Below is a small trained network, with its code and all its weights. Each question gives an input and a target symbol and asks what happens when units are switched off, that is, made to give their printed mean instead of their output.

import numpy as np


def w(rows, s, z=0):
    codes = np.array(rows[::2]) - 128.0
    scale = np.full(codes.shape[1], s)
    scale[-1] = z or s
    return codes * scale


def norm(h):
    return h / np.sqrt((h * h).mean(-1, keepdims=True) + 1e-5)


def f(y):
    return np.maximum(y, 0)


def softmax(a):
    e = np.exp(a - a.max(-1, keepdims=True))
    return e / e.sum(-1, keepdims=True)


def log_softmax(a):
    a = a - a.max(-1, keepdims=True)
    return a - np.log(np.exp(a).sum(-1, keepdims=True))


def net(x, mask):
    ids = ['ΔΞβεζηθλμπω'.index(c) for c in x.split()]
    T = len(ids)
    res = E[ids] + P[:T]
    u = 0
    for l in range(2):
        r = norm(res)
        for j in range(2):
            rows = slice(3 * j, 3 * j + 3)
            q, k, v = (r @ M[l][rows].T for M in (Q, K, V))
            z = softmax(np.where(np.tri(T) > 0, q @ k.T / 3**0.5, -1e9)) @ v
            o = O[l][rows]
            res = res + np.where(mask[u + j], z, o[:, -1]) @ o[:, :-1]
        u += 2
        y = f(norm(res) @ A[l][:, :-1].T + A[l][:, -1])
        res = res + np.where(mask[u : u + 4], y, B[l][:, -1]) @ B[l][:, :-1]
        u += 4
    return log_softmax(norm(res)[-1] @ U[:, :-1].T + U[:, -1])


Q, K, V, O, A, B = {}, {}, {}, {}, {}, {}
E = w([
[75,157,89,218],'Δ',
[146,128,159,33],'Ξ',
[128,120,162,35],'β',
[82,121,105,166],'ε',
[67,169,59,84],'ζ',
[79,180,136,160],'η',
[65,199,151,14],'θ',
[106,121,163,97],'λ',
[100,114,167,94],'μ',
[44,252,231,89],'π',
[97,51,121,142],'ω',
],0.018)
P = w([
[253,210,129,161],'0',
[125,139,157,102],'1',
[126,135,153,100],'2',
[121,131,149,97],'3',
[120,133,146,99],'4',
[121,136,139,100],'5',
[123,139,136,104],'6',
[125,139,131,104],'7',
[122,142,127,106],'8',
[122,142,123,106],'9',
[124,142,120,106],'10',
[125,145,119,107],'11',
[128,148,117,111],'12',
],0.0055)
Q[0] = w([
[230,137,6,215],'0.h0',
[188,121,1,217],'0.h0',
[217,51,40,127],'0.h0',
[30,202,165,123],'0.h1',
[92,7,233,101],'0.h1',
[172,137,191,81],'0.h1',
],0.0098)
K[0] = w([
[76,91,161,134],'0.h0',
[84,132,95,103],'0.h0',
[124,8,130,149],'0.h0',
[138,191,162,135],'0.h1',
[173,101,194,130],'0.h1',
[186,118,153,91],'0.h1',
],0.017)
V[0] = w([
[87,105,133,115],'0.h0',
[86,1,76,118],'0.h0',
[209,107,88,92],'0.h0',
[82,71,195,59],'0.h1',
[109,58,154,142],'0.h1',
[71,151,57,95],'0.h1',
],0.0087)
O[0] = w([
[153,218,254,245,136],'0.h0',
[246,148,202,130,3],'0.h0',
[125,158,57,117,67],'0.h0',
[170,133,128,87,214],'0.h1',
[118,150,131,171,102],'0.h1',
[83,107,162,92,162],'0.h1',
],0.0058,0.0066)
A[0] = w([
[196,137,195,118,139],'0.n0',
[124,19,144,87,250],'0.n1',
[134,102,10,245,114],'0.n2',
[69,97,54,191,220],'0.n3',
],0.011,0.002)
B[0] = w([
[26,92,196,195,163],'0.n0',
[233,211,103,195,254],'0.n1',
[178,236,102,2,186],'0.n2',
[194,13,181,191,246],'0.n3',
],0.007,0.0051)
Q[1] = w([
[230,134,132,159],'1.h0',
[73,100,19,194],'1.h0',
[206,229,77,200],'1.h0',
[230,180,75,96],'1.h1',
[18,169,102,130],'1.h1',
[255,231,67,239],'1.h1',
],0.011)
K[1] = w([
[202,209,138,186],'1.h0',
[137,98,1,203],'1.h0',
[207,113,53,70],'1.h0',
[115,113,62,122],'1.h1',
[70,186,178,88],'1.h1',
[185,196,52,96],'1.h1',
],0.013)
V[1] = w([
[73,196,219,53],'1.h0',
[91,111,100,17],'1.h0',
[135,175,254,208],'1.h0',
[192,123,31,169],'1.h1',
[97,139,208,72],'1.h1',
[159,104,31,55],'1.h1',
],0.0072)
O[1] = w([
[94,141,118,111,254],'1.h0',
[138,92,91,208,193],'1.h0',
[119,174,56,193,135],'1.h0',
[147,128,132,128,60],'1.h1',
[82,147,158,69,180],'1.h1',
[122,179,3,144,95],'1.h1',
],0.0073,0.0051)
A[1] = w([
[106,115,67,141,6],'1.n0',
[173,121,167,6,107],'1.n1',
[164,126,84,90,230],'1.n2',
[187,76,87,132,100],'1.n3',
],0.012,0.0014)
B[1] = w([
[68,42,102,110,153],'1.n0',
[178,97,5,115,253],'1.n1',
[151,125,169,220,194],'1.n2',
[107,117,239,9,166],'1.n3',
],0.012,0.0054)
U = w([
[152,102,67,142,162],'Δ',
[186,84,80,115,156],'Ξ',
[141,167,105,134,133],'β',
[177,65,194,48,134],'ε',
[82,8,101,100,2],'ζ',
[54,124,164,131,69],'η',
[82,174,85,107,191],'θ',
[108,114,95,155,122],'λ',
[156,209,131,128,112],'μ',
[107,253,191,81,65],'π',
[206,194,169,118,199],'ω',
],0.017,0.0071)

Each question gives the input, a string of symbols that net reads in full, and the target symbol t.
The units are the heads (3 rows each of Q, K, V and O) and the neurons (one row each of A and B). Each row of codes is followed by its name. A weight is (code - 128) times the scale printed after its matrix; where a second scale follows, it is the last column's (O, A, B and U).
mask holds one flag per unit, layer by layer, with each layer's heads first. A switched-off unit (its flag False) gives its mean, the last column of its rows in O or B, instead of its output. The means were averaged over made-up inputs and are rounded, as every weight is.
A unit's drop is (log p(t) with every unit on - log p(t) with that unit switched off) / (log p(t) with every unit on - log p(t) with every unit switched off).
The circuit of an input: a set's keep is (log p(t) with only the set's units on - log p(t) with every unit switched off) / (log p(t) with every unit on - log p(t) with every unit switched off). Starting from all 12 units, units are removed one at a time, each time the one whose removal leaves the highest keep (on an exact tie, the one counted first), for as long as the keep stays at least 0.8.
units of the circuit, in order: the units of the circuit, biggest drop first
unit that matters most: the unit with the biggest drop
top k neurons: the k neurons with the biggest drops, biggest first
k most important neurons of layer l: the k neurons of layer l with the biggest drops, biggest first
which heads matter: for each layer, one digit per head in row order, 1 if its drop is at least 0.15 and else 0, layers parted by /
input π ω η Δ μ Ξ ε Δ π λ, target η: units of the circuit, in order	[0.h0, 0.n1, 1.n1]
input β ε θ ω θ π ζ, target ζ: units of the circuit, in order	[0.n2, 1.h0, 0.n3]
input ε θ ζ η ζ Ξ Ξ β, target Δ: unit that matters most	1.n1
input ω β μ π ζ Ξ μ θ θ Δ μ η Δ, target π: 2 most important neurons of layer 0	[0.n2, 0.n1]
input θ η β Ξ ω θ μ ω π Ξ Δ, target θ: top 4 neurons	[0.n1, 0.n2, 1.n1, 1.n2]
input η β Δ β θ λ λ η μ, target Ξ: top 2 neurons	[0.n1, 0.n3]
input π θ ζ π Ξ λ ε μ λ, target η: units of the circuit, in order	[0.h0, 1.n1, 0.n1]
input θ ε π Ξ θ Δ η Ξ λ ε μ, target θ: which heads matter	11 / 10
input ε Δ Δ ε Δ λ λ ζ, target ζ: 3 most important neurons of layer 0	[0.n2, 0.n1, 0.n0]
input θ Ξ Ξ π Ξ Δ, target θ: units of the circuit, in order	[0.n2, 0.n1]
input π Ξ β θ λ μ, target η: units of the circuit, in order	[1.h0, 1.n1]
input π ω Δ, target η: which heads matter	11 / 01
input Δ λ Δ, target ω: units of the circuit, in order	[0.n3, 0.n2, 1.n1]
input Ξ λ η μ λ π Δ, target ζ: top 2 neurons	[0.n3, 0.n1]
input η λ β π η Δ λ, target Ξ: 2 most important neurons of layer 0	[0.n3, 0.n1]
input θ ζ π β λ, target θ: which heads matter	11 / 00
input Ξ λ ζ Δ λ Δ π Δ ε, target ε: unit that matters most	1.h1
input β ω η θ Δ λ β ε λ, target Δ: units of the circuit, in order	[0.h0, 0.n1, 1.h1]
input ω θ π ζ λ, target π: top 2 neurons	[1.n1, 0.n1]
input ω ζ λ β μ, target π: which heads matter	10 / 10
input π μ Δ Δ θ η π Ξ, target Ξ: which heads matter	00 / 00
input β π λ μ η, target η: top 2 neurons	[1.n1, 0.n3]
input β λ ω Δ π ζ β θ ω η θ ω μ, target Δ: which heads matter	11 / 10
